(in the rows, 128 means zero)
Each row is followed by its group and then its class within the group.
[138  96 154 139 124 133 123 133 129 125 136 128 123 129 127 105 138 144
 122 133 119 131 114 136 124 112 113 123 133 144 136 142 135 120 125 139
 126 125 134 146 128 136 128 162 129 126 151  78 163 135 121 117 125 137
 125 146 130 114 107 119 168 118 132 130 126 128 138 129 159 137 126 130
 128 182 141] => W:[71]
[121 139 125 129 121 119 159 127 136 122 132 118 122 123 128 141 141 155
 119 123 120 123 125 136 128 119  98 118 124 131 141 124 128 128 131 137
 128 124 135 145 130 133 122 164 137 122 116 157 139 127 109 124 128 142
 110 135 118 119 122 123 145 118 145 133 128 118 129 155 131 145 137 138
 122 135 133] => C:[100]
[148 116 133 129 129 120 153 155 121 112 134 129 119 137 124 121 128 149
 114 123 121 142 111 128 124 120 110 128 133 132 109  91 128 138 121 122
 120 131 106 129 119 123 144 121 147 133 148  67 170 130 137 134 126 130
 116 136 145 123 110 116 151 131 125 122 126 145 132 117 132 145 125 127
 131 129 126] => G:[87]
[150  88 146 118 121 130 160 139 128 132 137 138 118 134 123 109 131 130
 119 135 112 135 107 131 126 119 118 123 129 137 116  89 115 137 122 137
 121 123 125 126 126 127 125 129 135 136 141 113 146 132 125 154 130 130
 119 141 133 115 118 130 142 120 121 127 130 134 146 127 146 135 119 114
 133 177 123] => G:[87]
[138 123 137 132 122 118 175 153 120 125 139 141 120 141 124 114 135 140
 122 128 119 140 111 125 121 131 111 132 146 128 118  79 123 130 118 131
 113 112 107 118 114 125 140 116 153 142 126 106 154 131 117 173 134 124
 118 132 137 124 111 129 160 115 119 117 128 145 147 119 139 121 125 122
 150 146 125] => G:[92]
[136 110 145 151 136 121 133 147 118 122 139 127 130 134 123 102 137 159
 119 131 129 133 127 141 118 112 111 122 136 128 136 146 131 131 118 139
 122 127 113 135 119 127 131 153 145 126 157  13 192 127 118 117 128 131
 123 142 138 116 100 105 190 118 126 129 124 137 134 115 135 138 115 130
 136 166 151] => W:[77]
[128 119 153 149 144 131 137 144 115 125 140 128 117 137  83  97 140 161
 126 114 131 136 120 129 114 115 107 132 123 137 142 146 129 131 116 142
 119 120 122 158 122 127 131 150 147 139 152  21 174 130 118 118 128 129
 115 143 129 118  99 112 193 120 133 124 121 140 133 120 154 134 127 140
 132 165 141] => W:[77]
[129  99 141 142 135 129 138 145 113 142 134 132 124 127 124 108 134 154
 118 119 122 131 119 134 117 112 117 130 133 138 128 125 119 133 126 135
 124 126 128 142 125 131 126 153 137 130 141  58 173 122 116 128 128 128
 122 142 151 128 105 119 160 109 129 130 127 136 133 127 146 135 125 137
 124 159 141] => W:[77]
[118 145 128 115 130 109 145 157 118 107 140 132 120 130 129 108 136 151
 119 156 135 136 119 116 102 118 106 128 130 123 133 109 121 132 128 128
 110 126 108 126 105 123 130 132 162 134 124  62 168 132 111 119 130 121
 123 143 138 120 104 117 170 119 135 127 120 147 108 111 143 135 128 147
 140 134 152] => G:[87]
[130 129 131 141 118 125 167 141 124 124 137 129 125 129 126 135 147 164
 130 143 134 134 125 143 132 121 106 129 124 125 153 126 121 127 113 139
 169 120 133 123 126 118 125 150 142 126 126  81 151 129 109 126 131 129
 113 124 105 125 108 114 178 115 132 117 131 123 138 127 131 123 117 123
 146 145 147] => W:[77]
[143 103 131 119 118 121 160 143 122 124 142 151 113 120 131 103 137 119
 110 141 113 134 102 118 118 116 115 126 130 129  91  58 131 130 135 121
 112 126 114 113 121 129 132 115 147 138 132 122 154 133 131 166 131 134
 119 150 144 122 114 144 118 111 137 134 125 141 134 128 151 131 124 121
 127 150 129] => G:[87]
[116 183 113 123 117 116 163 117 125 135 132 134 124 112 126 148 139 125
 130 148 119 127 122 144 127 119 104 117 113 138 115 105 126 133 141 131
 123 132 130 149 128 136 123 136 131 114 108 242 139 140 113 106 126 140
 115 139 128 132 128 131 133 116 147 133 132 116 118 149 135 140 138 136
 126 140 136] => C:[89]
[141  49 152 128 121 129 167 159 136 115 139 135 123 132 130  91 128 146
 123 149 116 130  98 135 116 122 126 126 138 138 125 106 133 126 111 136
 126 126 157 118 124 123 127 142 129 144 120  22 118 131 118 150 130 130
 121 138 113 110 104 116 153 117 133 128 135 129 158 135 142 125 124 112
 137 190 138] => L:[93]
[127 150 126 115 120 125 141 118 129 123 137 125 121 119 127 141 141 134
 131 135 111 128 123 130 123 117  93 114 147 132 118  97 130 130 142 126
 121 129 129 147 124 132 128 150 141 118 117 215 151 130 109 129 126 146
 109 144 132 120 130 143 138 116 138 134 133 127 123 154 138 154 137 137
 115 137 127] => C:[100]
[139 194 118 124 115 117 184 114 121 134 144 136 120 131 126 151 148 129
 121 152 109 126 114 147 136 124  91 106 116 141 110  72 123 137 139 133
 114 125 118 156 119 142 128 135 145 104 106 252 168 138 111 117 132 148
 114 137 145 130 118 141 161 112 138 129 139 114 125 149 137 147 134 124
 138 163 128] => C:[90]
[115 144 132 166 148 123 132 126 125 124 140 122 125 128 127 128 140 154
 129 115 132 127 133 140 121 117 115 115 119 139 147 179 128 129 116 140
 123 123 139 150 125 123 134 135 135 137 125  11 157 130 108 124 133 131
 114 135 125 124  98 107 175 107 138 127 130 120 150 131 121 129 126 139
 128 131 147] => W:[94]
[141 135 129 118 127 133 142 139 117 121 138 134 121 134 130 120 137 138
 126 125 122 128 128 126 121 122 107 125 120 128 117  92 128 131 130 124
 119 122 100 126 116 131 136 125 149 125 132 135 177 131 123 139 130 129
 127 140 148 127 119 135 143 123 127 129 117 141 120 122 136 138 126 132
 135 125 126] => G:[92]
[139 124 135 124 131 127 154 146 124 111 135 131 125 139 127 129 129 140
 122 109 126 131 120 124 130 125 117 126 123 127 122  99 127 134 118 124
 117 129 108 129 114 115 141 116 146 141 132  72 155 130 129 150 132 124
 113 132 139 126 121 122 147 131 123 118 125 144 137 126 125 142 124 132
 140 112 122] => G:[87]
[116 168 137 147 127 124 138  97 118 147 142 145 119 123 145 124 147 126
 121 138 115  94 118 140 116 116 108 115 112 146 117 120 129 130 143 145
 121 116 129 160 128 142 127 149 129 116 117 242 169 135  99 120 129 147
 130 146 138 123 116 151 148 101 140 139 130 122 136 146 143 125 134 151
 126 171 134] => C:[90]
[137  33 150 127 108 128 160 152 138 132 127 132 125 123 127  83 134 154
 117 157 119 141 103 145 120 121 136 136 144 135 123 105 135 112 109 128
 142 121 166  98 129 124 116 163 121 134 144  34 129 133 120 144 128 127
 117 138 118 104 112 121 133 118 123 135 134 124 154 128 146 121 110 119
 139 199 142] => L:[93]
[131 185 116 117 112 120 134 116 129 139 135 132 137 123 132 150 137 132
 135 168 120 127 130 145 138 123  96 111 123 135 133 109 128 132 142 132
 126 132 127 142 127 145 128 165 135  96 119 252 158 133 115  93 122 138
 120 134 128 120 136 132 158 120 130 133 135 107 108 133 136 143 131 124
 132 167 131] => C:[89]
[125 183 121 123 123 129 100 103 126 132 131 119 132 124 124 119 140 137
 134 128 130 125 125 132 124 124  97 114 116 143 152 142 128 128 136 129
 125 128 120 157 126 147 123 168 137 101 132 252 175 128 118  87 122 141
 139 140 141 128 144 136 159 130 133 128 118 125 104 136 121 151 144 141
 127 135 136] => C:[90]
[120 170 117 122 124 125 115 101 123 131 134 128 126 122 128 141 138 122
 132 144 121 129 132 135 122 122 109 118 115 138 126 132 128 129 147 140
 125 128 127 141 126 135 123 144 130 112 120 252 152 133 114  97 128 137
 134 150 131 128 131 138 145 117 135 135 132 112 111 137 129 136 140 136
 127 146 135] => C:[90]
[129  68 131 135 113 122 150 134 135 129 127 120 130 117 127 106 137 167
 124 154 126 130 117 153 127 115 132 131 140 130 139 138 135 117 120 149
 142 128 169 111 136 125 122 176 120 123 135  23 121 130 103 120 125 137
 112 138 114 109 113 111 140 108 135 136 135 105 151 138 130 122 112 120
 126 176 152] => L:[75]
[133 124 135 143 128 118 143 146 124 122 137 133 129 134 122 109 136 158
 125 134 127 139 125 147 125 118 113 132 128 131 135 136 128 133 114 135
 126 125 115 132 118 124 124 147 145 127 142  30 172 130 116 126 128 124
 115 131 132 123 101 104 192 118 128 123 126 131 131 108 130 129 118 135
 141 156 143] => W:[77]

Each row is followed by its group and then its class within the group.
[134 132 113 111 127 118 134 124 126 139 125 127 136 140 132 151 145 132
 100 135 119 135 115 138 113 120 111 127 129 121 141 123 124 127 134 127
 109 114 159 113 128 130 129 143 111 141 120 134 122 118 104 109 128 110
  95 136 122 144 142 129 118 133 120 124 124 127 116 126 121 121 121 126
 133 135 143] => (45):rosut
[114 124 138 176 119 134 130 145 133 122 151 118 118 118 140 137 135 111
 155 110 123 144 161  87 135 130 119 108 110 117 157 141 143  96 138 101
 130 134 113 162 122 126 116 140 125  91 130 120 119 116 145 148 135 154
 151 133 135 139 118 136 117 113 134 120 123 120 134 122 163 135 115 124
 158 125 151] => (53):Duget
[ 88 129 117 126 120 139 133 127 124 122 128 114 105 124 130 140 128 112
 115 106 131 134 162 124 117 146 118 108 133 102 191 155 130 144 129 109
 136 120 105 115 133 118 130 133 118 106 142 123 148 130 126 128 141 110
  85 132 127 146 146 137 124 122 139 118 144 110  82 117 133 123  91 120
 150 130 150] => (54):guf
[125 131 154 123 119 118 119 128 128 136 121 147 164 142 135 131 131 154
 126 130 117 132 119 136  99 114 127 165 111 142 113 109 126 136 129 136
 114 150 148 106 125 150 104 120 136 146 118 119 120 121 113 103 109 105
 152 137 127 115 133 129 124 126 119 144 106 143 131 124 147 110 142 128
 117 121 128] => (46):menos
[ 95 149  82 116 130 131 121 124 122 135  95 137 141 141 137 140 156 147
  76  90 144 123 180  92  77 121 123  85 125 118 138 156 126 135 140  89
 142 157 120 143 117 142  90 122  88 147 145 143 172 126  95 101 152  92
  92 143 131 124 160 148 131 153 144 111 136 119  90 109 151 118  98 128
 134 146 126] => (45):rosut
[123 135 147 132 136 124 123 134 129 126 120 140 154 123 128 143 128 141
 125 125 125 127 119 136 114 123 130 146 120 137 119 120 130 148 133 139
 126 143 144 145 126 142 127 120 140 125 113 121 130 135 129 118 109 122
 144 139 132 111 119 128 119 121 127 137 113 143 131 119 160 125 143 121
 122 123 125] => (46):menos
[124 142  98 139 126 123 118 120 129 134 125 133 120 139 133 128 143 141
 105 115 123 132 125 105 125 118 118 117 118 125 135 116 134  94 148 114
 130 132  93 153 127 138 100 132 104 165 125 125 127 108 111 125 135 157
 123 121 127 148 142 136 126 140 129 120 123 139 138 122 129 120 128 130
 141 132 128] => (45):zun
[112 112 103  93 125 127 148 123 117 128 129 126 118 116 133 141 135 111
 111 119 155 127 152 123 112 145 131 120 144 105 153 158 130 131 129 105
 120 130  91 103 137 133 136 127 130 101 143 132 129 139  99 127 160 107
  59 114 128 146 140 134 130 136 140 105 141 102  88 124 152 119 104 125
 142 130 138] => (54):guf
[ 76 130 134 172 132 136 121 138 129 130 130 145 117 110 128 137 147 119
 140 119 161 118 195  68 105 128 118  98 116 114 163 147 149 133 144  67
 152 159 115 195 101 133 114 109 116 124 172 135 151 138 130 145 139 137
 167 132 134 111  97 132 122 121 156 121 116 131  97  97 215 101 116 133
 151 139 131] => (53):Fuz
[ 98 142 108 133 119 124 135 113 125 138 126 138 119 157 155 136 154 114
  93 116 141 135 148  95 103 114 108 105 133 114 160 125 128 109 155 102
 131 127  72 112 130 136  92 118  99 141 137 134 131 111 103 113 143 101
  97 144 124 139 145 144 138 139 140 108 127 122  92 110 159 111 111 139
 143 141 136] => (45):rosut
[109 122 140 143 130 135 134 125 128 127 133 132 120 109 119 133 131 110
 127 119 150 134 157 126 132 140 130 124 121 123 143 140 139 139 124  94
 125 128 113 138 116 120 135 117 140 114 137 133 135 126 135 147 133 141
 127 123 131 132 115 127 117 117 136 129 128 120  96 119 163 122 114 125
 142 127 133] => (53):Duget
[121 136 144 115 131 118 124 127 130 137 118 140 144 142 139 132 137 141
 130 140 132 126 117 114 102 103 134 150 128 134 123 115 127 141 136 142
 136 162 161 132 126 154 106 109 127 130 134 131 119 131 121 107 100 107
 149 135 134 106 120 129 137 132 134 129 109 148 146 121 155 116 148 135
 110 130 120] => (46):menos
[ 97 143 115 139 117 129 122 129 127 132 129 142 139 137 143 148 143 143
 105 110 122 132 140 103  99 125 109 117 114 119 135 126 131 107 160 121
 121 133  97 124 134 148  88 133 101 134 124 129 133 104 119  96 126  90
 111 154 126 132 154 141 124 127 124 128 123 138 107 114 150 111 118 121
 145 130 147] => (45):nebop
[110 127 138 125 111 138 135 135 121 122 133 119 115 126 137 134 131 105
 132 121 138 138 153 119 120 134 112 118 101 110 139 142 127 137 129 118
 124 112 120 102 127 123 126 138 130  97 147 126 133 132 137 120 129 111
 108 138 132 141 131 125 110 127 140 123 134 107 101 120 129 130  99 122
 136 126 142] => (54):lotis
[122 120 133 153 129 139 121 107 125 124 134 135 124 107 114 123 118 130
 138 123 136 129 148 137 147 151 131 118 112 130 128 133 144 137 119 107
 126 122 112 147 117 112 145 123 134 144 133 125 143 127 136 148 132 152
 136 115 123 139 120 126 116 112 131 140 131 140 105 124 135 120 119 124
 147 123 130] => (53):fuzep
[112 120 131 121 116 130 128 128 126 118 142 123 116 123 132 134 124 119
 125 126 131 139 146 128 111 136 113 133 131 107 124 143 126 140 119 116
 113 125 129 107 135 124 131 135 127 112 140 124 134 129 120 123 127 107
  96 126 131 142 139 128 123 120 126 119 133 121  97 126 128 115 103 118
 143 131 153] => (54):binil
